In the rows, zero is written as 128.
Each row has a class, written after it, and each block has its own classes.
[134 126 120 124  95 148 156 141 152 140 106 125 135 106 139  97 119 117
 100 141 132 104 149 146 120 139 143  92 106 117 139 144 114 103] -> zit
[148 138 112 121 104 120 155 118 169 157 135 142 163 109 138  80  87 142
 101 145 128 104 159 184 131  95 129 131 144 136 134 115 142 122] -> daged
[109 140 150 157  73 103 175 149 173 134  96  93 125  83 142  48  89 157
  74 141 123 119 168 195 143 144 162 111 119 140 101 154 114  91] -> pake
[121 147 152 118  95 156 162 150 154 120 125 115 140 125 151  74  79 172
  30 119 118 104 138 173  89 157 145 100 111 106 134 173 142 118] -> Sem
[120 140 132 132 100 133 176 140 164 137  94 121 142 107 146  67  99 155
  91 117 117 103 144 144 100 145 157 128 116 116 148 176 123 123] -> veka
[ 99 128 132 168 158  75 161 101 208 122   7 149 183 126 154 161 140 143
 114 161  96 162 141 154 115  79 120 142 157 138 102 146 110 187] -> guful
[129 117 128 111 113 121 136 146 145 110 179 110  88 147  91 115 182 170
  85 113 106 118 106 116 133 121 112 135 173 125 146 180 155  96] -> lafu
[ 83 113 113 195 124 110 167 163 219 115 109 103 134  90 136 109 138 161
  79 139 127 105 150 241 151 145 131 127 158 133 146 167 121 119] -> Sem
[ 90 106 136 144 150  74 143  95 162 127  71 168 184 159 122 108 156 193
  88 136  51 124 142 137 133 103 112 143 122 119 133 176 139 142] -> veka
[136 195 162 125 147 142 126 104 171 122 129 123 154 111 120  92 137 180
  67 108  70 132 101 109  84 121 115 147 152 146 141 116 111 166] -> daged
[ 97 147  81 166 122  69 130 145 198  85 143 149 144 153 154 120 103 121
 100 133 117 164 130 143 118  80 124 123 118 134 131 174 140 101] -> pake
[114 148  84 137 100  81 133 126 183  89 127 146 149 135 130  91 128 138
 106 125 123 172 157 128 128  68 123 127 147 135 131 156 137 133] -> lafu
[121 139 156 147  98 149 158 135 157 166  97 106 134 122 130  98 100 165
  64 140 120 118 149 162 116 134 141 129 124 121 114 137 131 119] -> Sem
[149 114  95 103  92 104 118 121 171 119 160 130  76 137 109 136 140 150
  65 140  91 122 115 120 168  87 139 149 202 140 158 183 167  85] -> lafu
[135 140 135 134 130 130 147 108 175 140 128 148 132 138 105  95 154 136
 101 169 135  95 155 161 137  71 141 137 125 127 107 105 139 103] -> duk
[134 108 122 157  96 117 155 154 178 130 153 110  90 127  80 160 150 133
  81 148 104  75 109 135 136  82 133 125 159 133 118 178 148  83] -> Soge
[133 120 112 137 114 102 132  87 164 137  48 164 158 154 123 132 105 151
 113 125  75 155 159 132 147  79 118 160 151 124 100 173 144 160] -> Soge
[130 144 124 139  96  99 150 122 200  95 157 125  73 119  65 110 164 166
  65 120  92 111 118 131 132  87 126 140 173 161 144 172 151 102] -> duk
[129 118 127 128  77 117 151 115 153 151 125 121 125 108 136  78 144 129
  85 153 111 102 143 141 122 107 143 119 111 134 132 143 125 103] -> zit
[ 98 100  79 137 125  77 121 121 191 114 140 149 145 155 124 118 151 129
  84 153 116 111 140 180 171  70 106 146 139 141 134 146 135 105] -> Soge
[104 155 112 174 118  79 159 128 188  73 119 130 155 145 119 111 124 146
  91 134 106 149 126 160  92  96 142 133 137 134 142 164 123 110] -> duk
[ 98  80 128  77  76  85 166 165 182 121 147 127 113  98 169  47 174 127
  93 165 123  70 161 162 170  85 145 103  96 110 165 118 129  98] -> veka
[108 106 152 113  86 160 158 153 127 138 109  92 153 142 143 111  98 166
  33 180 140  84 140 172 130 119 146 111 137  98 127 151 125 118] -> Sem
[110 118 108 129 129  90 165 137 195  92 170 124 112 142  94 135 174 137
  98 120 123 125 111 158 134  99 117 114 151 143 126 153 148 102] -> guful
[106 132 114 134 135 140 124 144 238 112 116 135  80 125  84 156 171 138
  71 126 117 121 131 133 165 103  87 106 175 158 153 157 119  94] -> pake
[126 131 103 147 114 105 171 158 200 106 174 122 105 132  83 120 188 138
  84 129 104 111 105 144 142  94 107 115 149 143 121 185 133 104] -> zit
[141  99  74  82  90 121 150 156 163  91 221 120 116 169 100 105 142 137
  54 116 108  94 103 161 170 119 119  99 142 122 161 192 145  61] -> zit
[121 127 157 150 145 124 148 113 175 114  27 151 147 166 104 175 134 140
  97 141  94 149 128 120  83 106 112 123 131 123 107 174 124 128] -> duk
[139 118 184 161 114 104 177 119 153 157  48 119 187 123 117 122 109 170
 127 111  69 142 135 151  78 125  87 120 125 129  98 159 122 154] -> daged
[124 133 143 141 125 107 160 123 188 129 106 139 134 121 123 107 151 148
 119 160 136  99 163 166 129  83 128 132 145 125 137 106 129 135] -> duk
[142 162 152 122  98 154 166 107 132 175  98  99 125  87 104 134  84 145
  85 136 144 113 147 118  98 134 176 119 155 155 123  80 116 135] -> guful
[127 150 112 162 141  89 137 145 201  89 160 149  88 126  87 124 154 184
  99 117  92 102 122 131 128 110 114 138 157 129 169 180 167 111] -> duk
[102  86 124 113 160 117 163 146 162 111 142 129 116 184 101 150 198 142
 115 139 119  96  90 149 136 136 135 122 166 123 133 185 134  59] -> veka
[128 180 156 139 141 125 167 126 162 115  98 125 147  96 120 121 121 162
  95  97  94 140 122 112  75 142 147 109 131 137 126 119 117 163] -> guful
[133 188 168 152 161 121 127 110 167 122  65 137 145 122 157 145 122 131
 120 118  63 192  91  94  54 144 130 150 135 134 126 134 112 143] -> daged
[137 194 143 176 141 140 149 115 129 118 113 135 150  97 107 110  79 156
 117  91  92 159 151 163 111 182 154 139 127 121 114 129 131 143] -> Soge
[125  81  73  82 178 115  48 105  88 116  72 164 199 195 190 167  55 112
 191  89 159 200 169 104 153 153 130 164 100  91  87 114 140 195] -> lafu
[116 156 197 152 122 114 165 135 150 102  86 104 127 111 118 100 152 162
 114 110  93 144 127 126  70 153 140 124 109 121 120 128 108 136] -> duk
[149 155 114 133 117 138 154 115 200 145 121 147 151 102 138 101 131 148
  61 173 113  84 158 162 137  53 165 128 187 124 140 121 134 134] -> lafu
[127 124 145 156 149 123 123  83 166 128  54 167 151 138 113 164 133 136
 112 139  90 164 151 141 137 128  86 129 117 118  98 171 142 158] -> zit
[124 143 135 135 133 119 151 127 193 150 128 157 123 123 143 114 141 127
 114 153 131 108 154 154 127  84 131 110 138 135 124 110 140 104] -> pake
[113 105 117 147  97  92 151 147 196 114 146 113  92 117  86 117 174 145
  95 103  95  99 121 143 139 100 116 133 146 151 118 172 137 108] -> Soge
[130 137 109 132 109  96 143 136 177 115 180 131  84 121  83 114 182 136
 101 120  95 142 123 122 163 107 116 130 139 148 120 151 144 107] -> zit
[107 127 166 168 149 110 171 131 184 148  22 153 137 158  97 171 167 149
 110 129  81 162 138 114  78 100 107 155 127 128  85 155 130 157] -> duk
[111 131 150 172 140 132 168 135 191 150  45 151 153 140 127 164 131 153
  93 147 108 136 142 148  89  97 100 115 146 124 110 173 137 151] -> Sem
[ 90 120  54 138 142  77 153 174 195 125 138 172 106 149 129 141 132 101
  98 112 127 175 136 152 127 123 117 141  91 135 121 159 170  96] -> guful
[106  99 154 143  78 115 168 143 159 165  91 102 145 115 139  56 138 146
 112 126 115 125 156 167  97 128 101 138  86 119 114 144 128 115] -> daged
[114  63 207  77 129 159 112  80  81  65 132  72 178 149 174 108 188 141
 202  89 118 120 123 144 133 157 144  96 131  82 134  79  82 157] -> pake
[113  52 122 118 127 151 145 146 152 145  97 108 166 163 116 143 161 165
 121 121 102  92 131 163 146 125  93 138 157  96 148 155 121 132] -> daged
[117 121 139 150 129  90 149 118 150 158  39 161 154 151 114 136 134 150
  92 144  76 139 134 120 109  85  94 151 123 139  81 183 137 147] -> Soge
[102 135  89 150 137 102 157 157 209  90  79 150 160 135 143 157 102 124
  91 151 131 152 143 159 127  94  93 107 125 110 154 171 131 141] -> guful
[117 111  54 140 109 114 168 168 135  71 131 152 176 124  95 147  93 127
 117 130 135 110 153 180 158  95 138  89 166 127 132 181 130 131] -> Soge
[127  95 146  96  62 143 131 126 106 149 125  83 143 121 142  66  99 163
  57 137 133  83 152 147 116 145 146 112 117 111 158 140 123  91] -> lafu
[133 139 131 143 130  98 137 102 154 165  43 162 135 152 119 128 128 133
 130 129  87 163 142  99 112  89 125 160 128 145  65 153 137 139] -> Soge
[131 135 181 171 156 103 156 127 152 172  65 128 156 137 139 149 150 143
 133 137  90 149 120 119  88 135  78 141  92 119 100 147 115 164] -> zit
[131 149 127 116  82 126 135 133 136 144 109 119 133 114 128  67  89 160
  19 139  97 132 148 130 123 123 160 142 115 128 100 161 139 114] -> lafu
[126 112 121 141 112 100 168 126 220 130 137 160 152 138 146 116 110 130
  81 151 124 100 165 216 129  74 137  87 129 122 114 139 163  95] -> Sem
[115 153 180 137 114 117 167 102 189 127  80 138 138 152  84  99 181 159
  92 121  85 167 145 106 116  52 106 127 131 148  24 149 127 162] -> pake
[111 138 153 168 151  98 157 100 182 154   4 173 159 174 103 158 157 140
 138 144  91 196 159 118  95  78  81 154 121 132  99 137 125 148] -> duk
[116 110 119 137 122 125 141 144 185  96 189 113 105 151 101 124 184 152
  93 116 116 102  98 149 131  95 115 115 154 132 132 171 148  97] -> Sem
[147 136 110 145 114  98 206 170 223 189 123 141  90  87  95 117 149 104
 114 179 139  80 153 149 169  48 192 134 154 164  45 119 140  97] -> veka
[130 117 132 106 124 139 164 167 215  93 139 131  79 123 102 142 200  98
 113 100 102 118  90  99 118  95 104 107 124 134 135 186 127 110] -> veka
[131 208 152 165 110  89 154 128 209 124 105 139 126 100 143  57  88 157
 102  78  83 166 153 106  73 121 151 111  94 148  92 135 129 128] -> pake
[115   5 139  86  85 132 163 153 125 128 100  99 153 133 137  67 186  84
 190 152 211  42 179 193 129 122 160  19  87 108  73 123 108  20] -> lafu
[115 142  66 140 122  80 136 124 182  87 152 168 156 140 128 114 123 117
  96 130 109 159 142 157 144  96 111 110 116 136 143 160 138 115] -> zit
[ 98 120  96 144 138  70  90 122 158  87 152 152 149 161 166 133 120 120
 129 150 118 153 131 125 143  79 117 124 106 122 144 136 141 102] -> pake

Next block, with new classes.
[134 144 134 185 115 123 108 126 116  82 117 115  86  79 152 142 118 143
 100 120 125 156 122 137 130 143 112 171 143 155 110 113 132 131] -> ninip
[104  81  73 122 114  98 125 124 152 183 160  91 115 123 121 128 108 124
 134  42 119 156 131 116 127 104 148 159 134 139  98 136 126 159] -> ruz
[161 125 133 119 141 111 100 140 125 162 153 131 152 131 142 159 140 119
 151 155 128 110 124 138 143  65 172 126 146 138 112 137 120 162] -> guvu
[ 78 141 137  93  43  98 146 141  63 152 153 117 134 178 131 115 126 151
 112  93 151  96 212 123  93 182 143 112 120 139 123  98 113 133] -> guvu
[124 117  78  96  76 115 100 134 115 157 154  87  97 168  92 134 109 133
 120 103 126 101 127 127 153 170 138 132 140 120  94 133 157 151] -> sori
[110 133 122 176 164 150  76 164 122  58  93 139  58  40 120 148 148 139
 122 173 130 172 133 108 138  86 132 156 149 161 121 127 156 118] -> ninip
[ 21 117 107 149 159  82  99 109 115 148 129 157 141 114 177  85 122 190
 141 112 150 119 167  83 101 112 158 178 192 112  90 130  98 126] -> Kas
[173 155 134 174 141 145  73 141 105  62  72 114  83  54 128 142 141 126
 102 158 132 167 118 137 134 160 115 114 126 166 115 116 151  98] -> guvu
[125 111 140 173 145 145 127 147  97  85  99 104  61  54 123 155 147 132
 111 156 147 139 117 113 137 151 121 160 149 168 101 120 144 109] -> detiz
[153 132 120 113 124 167 111 117  97  41 131  97 131 145 180  72 115 169
 112 110  99 106 171  78 117 220 213 131 128 157  99 124 107 114] -> Zomu
[ 87 166  69 101  26 110  78 152 106 163 167  87  92 143  96 153 105 128
 109  71 135 118 169 143 134 140  84 141 123 105 116 123 133 132] -> ninip
[120  90 125 168 156 145  62 129 126  77  99 114  46  62 145 124 134 115
 104 105 105 178  97 118 107 119 161 156 173 180 101 130 158 125] -> ninip
[ 68 158 129 109  72 128 126 102  91  95 143 142  92  93 117 102 110 121
 111  92 110 105 178 149 145 186 118  61 131 117 149 108 120 119] -> Rur
[180 146 108 113 103 141  99 124 141 144 161  99 174 128 118 167 131 117
 125 105 105 114 125 127 151 100 158 131 131 139 111 145 128 171] -> ninip
[154 142 127 126 124 132 129 170 136 120 136 119 191 112 152 149 144 133
 129 141 124  73 167 119 149 105 139 135 120 141 104 139 135 168] -> sori
[148 127 117 110  61 145 127 114 102  71 130 126 112 136 116 129 134 122
 157 139 127 137 192 134 169 188 125 101 180 109 161 128 109 133] -> Zomu
[ 95 128 113 184 163 129  94 112 137  48  86  92  59  23 144 149 140 140
 129 146 107 164 120 130 144 174 109 180 134 140  85 145 134 129] -> ninip
[ 77  84 115 126 117 106 124  88 105 200 156 120  95 116 108  96 108 177
 125  61 112 125 106 113 139 199 145 133 120 143  75 115 127 159] -> Rur
[172 178  99 140  86 118 113 121  68  65 100  98 126 148 121 118 149 173
 124 183 125 103 170 127 221 252 155 135 141 163 119 130  81 131] -> sori
[190 124 123 131 140 148 120 171 117 143 151 111 159 122 125 197 149 111
 136 181 130  81 115 116 183  79 161 149 122 150 113 132 123 168] -> detiz
[122 100 125 175 176 135 118 136 113  51 100 123  50  58 112 132 122 124
 114 161 131 157 102 121 101 123 152 148 141 163 103 124 164 110] -> guvu
[178 144 128  98 138  96 111 195 142 142 173 132 161 143 125 144 161 141
 153 151 148 119 144 119 126  52 162 141 142 149 129 153 122 144] -> Kas
[ 87 104  83 118  92 131 129 131 121 149 157  86  91 106  81 117 107 142
  95  78 112 135 121 119 113 167 130 129 131 155  72 120 115 159] -> nasum
[167 115 133  97 135 100 115 163 106 156 145 126 164 149 132 172 147 146
 119 129 137 127 151  98 127  54 188 139 131 145 135 128 158 149] -> bonu
[171 134 129  99 131 113 132 161 116 135 159 124 149 132 113 152 140 141
 124 120 135 101 135  90 107  66 187 109 124 170 120 119 126 131] -> guvu
[ 81 184 104  77   4 106 120  96 103  95 145  86 117 161  74 156 129 129
 111  99 120 107 187 130 105 213  98 106 149 109 142 120 122 132] -> ninip
[ 71  64  90  86 125 129 142 100 154 180 157 101 146 120 101 104 118 153
 162  80 104 139 131 111 109 189 143 144  94 114  82 157  94 176] -> Zomu
[178 133 133 114 148 120  88 168 130 120 132 123 180 128 114 169 173 115
 116 122 107 126 141 128 111 106 169 130 148 154 112 157 151 147] -> Rur
[160 120  68 138 149 122 119  93 103  55 104 117 172 200 158 161 121 149
 152 158 119 133 193 109 193 151 181 175 172  62 128 134 170 127] -> bonu
[163 167  97 103  30 154 103 104 116 149 152 101 160 173 138  98 124 140
 139 112 117 104 167 146 159 187 110 114 157 135 130 113  57 130] -> detiz
[133 129 121 175 123 128  75 150 126  54  93 126  66  54 141  92 134 120
 108 133 115 191 139 149 114 152 119 141 132 175 123 126 146 140] -> ruz
[100 114 131 184 166 113 115 117 116  53 101 132  62  43 125 150 132 134
 132 183 131 142 117 133 128 128 128 151 157 147  87 116 158 141] -> guvu
[136 107 152 190 182 139 120 134 123  55  89 126  98  66 149 106 145 138
 113 154 140 172 119 130 130 161 143 153 143 176  95 125 160 117] -> Kas
[124 100  93 102  73 109  94 105 138 201 171  91 124 121  82 112 110 133
 138  70 127 119  93 135 119 180 106 131 135 115  84 148 144 179] -> Kas
[109 180  85  74  52 105  95 150 122 126 131 119 131 137 101 112 152 153
 163 151 126 130 196 140 156 198 108 105 135 104 167 161  34 125] -> sori
[113 139 149 159 119 149  85 123 123  69 101 115  82  64 120 150 140 120
 117 165 121 161 131 142 105 155 114 148 155 131 117 141 168 144] -> ninip
[177 128  92 185 114 110 117 174 106  54 103 117  63  52 121 124 132 147
  97 123 108 153 132 135 160 137  87 151 146 200 124 115 129 138] -> nasum
[ 91 142 135  83  27 154 115 118  71 175 148 120 176 211 113  99 123 125
 118 127 149  74 185 130 100 179 137 119 166 114 132 125  84 126] -> Zomu
[ 81  92 105 117 109 109 161 121 122 166 163 107  88 115 102 117 100 157
 110  78 117 131 109 109 122 157 131 128 117 142  94 111 100 158] -> nasum
[140 100  61 123  74 145 130 143 132 145 156  89 115 121  94 140 125 126
 135  84 119 116 147 124 162 137 106 144 132 157 101 113 122 149] -> detiz
[146 103 161 185 171 135 105 149 111  98  77 106  91  27 168 130 161 115
 124 141 132 162 121 132 164 154 139 152 110 179 105 143 129 142] -> ruz
[148 152 103 114  64 147 138  99 146 134 164  81 149 149 128 116  97 170
 114  84 119 109 139 100 138 193 147 116 141 138  85  98  87 137] -> sori
[157 144 113 194 136 163  95 163 103  51  86 132 107  37 129 154 142 131
  98 163 134 139 143 117 163 128 106 143 139 177 115 105 146 124] -> detiz
[250 169  94 138  65 171 116 151 101  47 125  85 142 148 101 121 113 173
  93 155 118 142 162 101 116 160 154 157 134 174 152 109 129 107] -> bonu
[151 161 119  92 131 111 105 154 135 139 167 126 198 157 117 187 146 137
 133 129 130  98 127  95 123  85 166 142 110  98 114 151 120 161] -> ninip
[153 121  98 122  88 103  77 133 113 132 150  91  69  93 156 158 126 144
 144  67  93 154 176 126 177 173 149 124 178 124 137 139 120 140] -> Rur
[102 124  98  93 119  46 139  94 131 145 146 116 125 131 127 101 142 166
 167  71 133 168 133 121 140 210 141 132 135 105 141 167  28 111] -> Kas
[145 176  87 126  56 117 143 128 101 121 137 132 159 213 132 119 120 146
 124 117 156 137 216 149 196 133 138 117 193 127 157 103  84  89] -> sori
[120 111  77 145  87 156  85 118 125 172 135 101 161 111 141 111  91 115
 120  87 109 118 144 161 146 159  98 156 120 118  97 143 111 161] -> Zomu
[128 135  91 116 118 151 157 136 117 123 156 147 165 151  68 113 127 124
 124 101 131 145 156 133 149 124 161 104 132 131 144 135  75  96] -> Rur
[168 107 118 125 149  95 117 184 129 139 160 124 152 148 122 151 152 125
 135 144 140 123 125 122 124  67 176 168 147 162 117 150 138 155] -> Kas
[187 208 114  89  56 159  86 170  69  90 146 116 114 232 161  96  97 164
 120 177 134  75 191 116 155 155 145 120 118 113 173 103 136  75] -> Zomu
[162 188 123  97  25 105 142 102  84 130 162 129 103 187  99 120  98 168
 126 145 142 126 163 140 171 166 115  95 157 133 183  92  97 111] -> Zomu
[ 98  96  75 115 108  83  98 106 123 173 138 108 129 135 123 118 109 127
 113  53  96 123  96 144 131 190 102 135 120 101  80 146 117 181] -> nasum
[108 133  64 123  29 112 102 151  80 197 164 105 124 145 109 107  89 147
 101  65 136  97 170 137 136 127 101 157 141 158 121 115  98 135] -> Zomu
[167 147 104 125 130 141 134 147 104 110 150 125 137 143 102 175 131 131
 121 171 139  73 124 100 186  76 159 128 136 152 117 104 151 134] -> detiz
[123 111  76 102  43 103 132 123 129 167 163 128 141 140  92 118 103 122
 117  52 126 124 147 143 121  83  94 119 137 135 141 101 117 144] -> bonu
[116  98  62 115  87 113 104 140 112 153 168 122  59 134  95 109  87 137
 130  65  96 128 134 137 151 144 120 129 125 125 140 124 157 137] -> Rur
[127 112 100  83  61 110 137 124 109 178 145  81 119 169 125 117 129 143
 146  83 136 107 170 132 130 133 113 152 145 119 128 134 121 106] -> bonu
[154 155  84  82  48  95 116 109 110  97 102 146 162 184  78  96 160 148
 139 105 129 158 179 135 136 160  95  97 151 134 176 115  90  96] -> bonu
[146 130 148 194 123 162 133 141 103  46 102 109 111  65 141 119 125 147
 109 193 125 119 146 141 119 176 111 186 136 176  96 123 139 144] -> Zomu
[159 104  87 108 129 190 147  65 114  80 113  77 122 179 127  93  86 116
 107  91  89 132 154 121 166 186 196  95 131 157 133 119 179  90] -> Zomu
[193 120  61 117 175 121 142  96 148 105 116  99 142 103 125  57 115 175
 132  21 108 163 126  63 122 125 185 134 128 169 127 170 134  76] -> ruz
[100 142 164 119 106 132 122  81  88 118  98 108 119 123 108 119 150 144
 141 177 146 126 149 131  92 218 138 119 163 117 110 145 120 117] -> guvu
[132 138 140 130  55 158 154 149  77 129 183 155 165 210 119  98 113 130
 114 114 152  91 198 149 125 139 148 130 170 115 119 102 142 134] -> Rur
[139  83  86 114  80 114  94  84 105 150 126 104 142 109 104 113 123 129
 101  37 108 148 130 122 127 168 150 119 151 157 101 125 135 164] -> bonu
[128 142  86 117  65 118  81 142 135 114 142  88  97 106 127 123 114 107
 137  89 116 126 147 150 141 184  85 130 100  95 107 139 145 162] -> ruz
[119 121  83 125  90 111 110 134 130 144 161 109 146 101  97 134 103 159
 100  95  96 137 142 118  95 151 128 142 139 136  93 137 132 209] -> nasum
[ 89 131  89  84  99 108 151  81 132 102 153 117 130 141 169  76  80 151
 153  77  86 102 177 135 131 197 124 114  95  80 151 146 106 131] -> Zomu
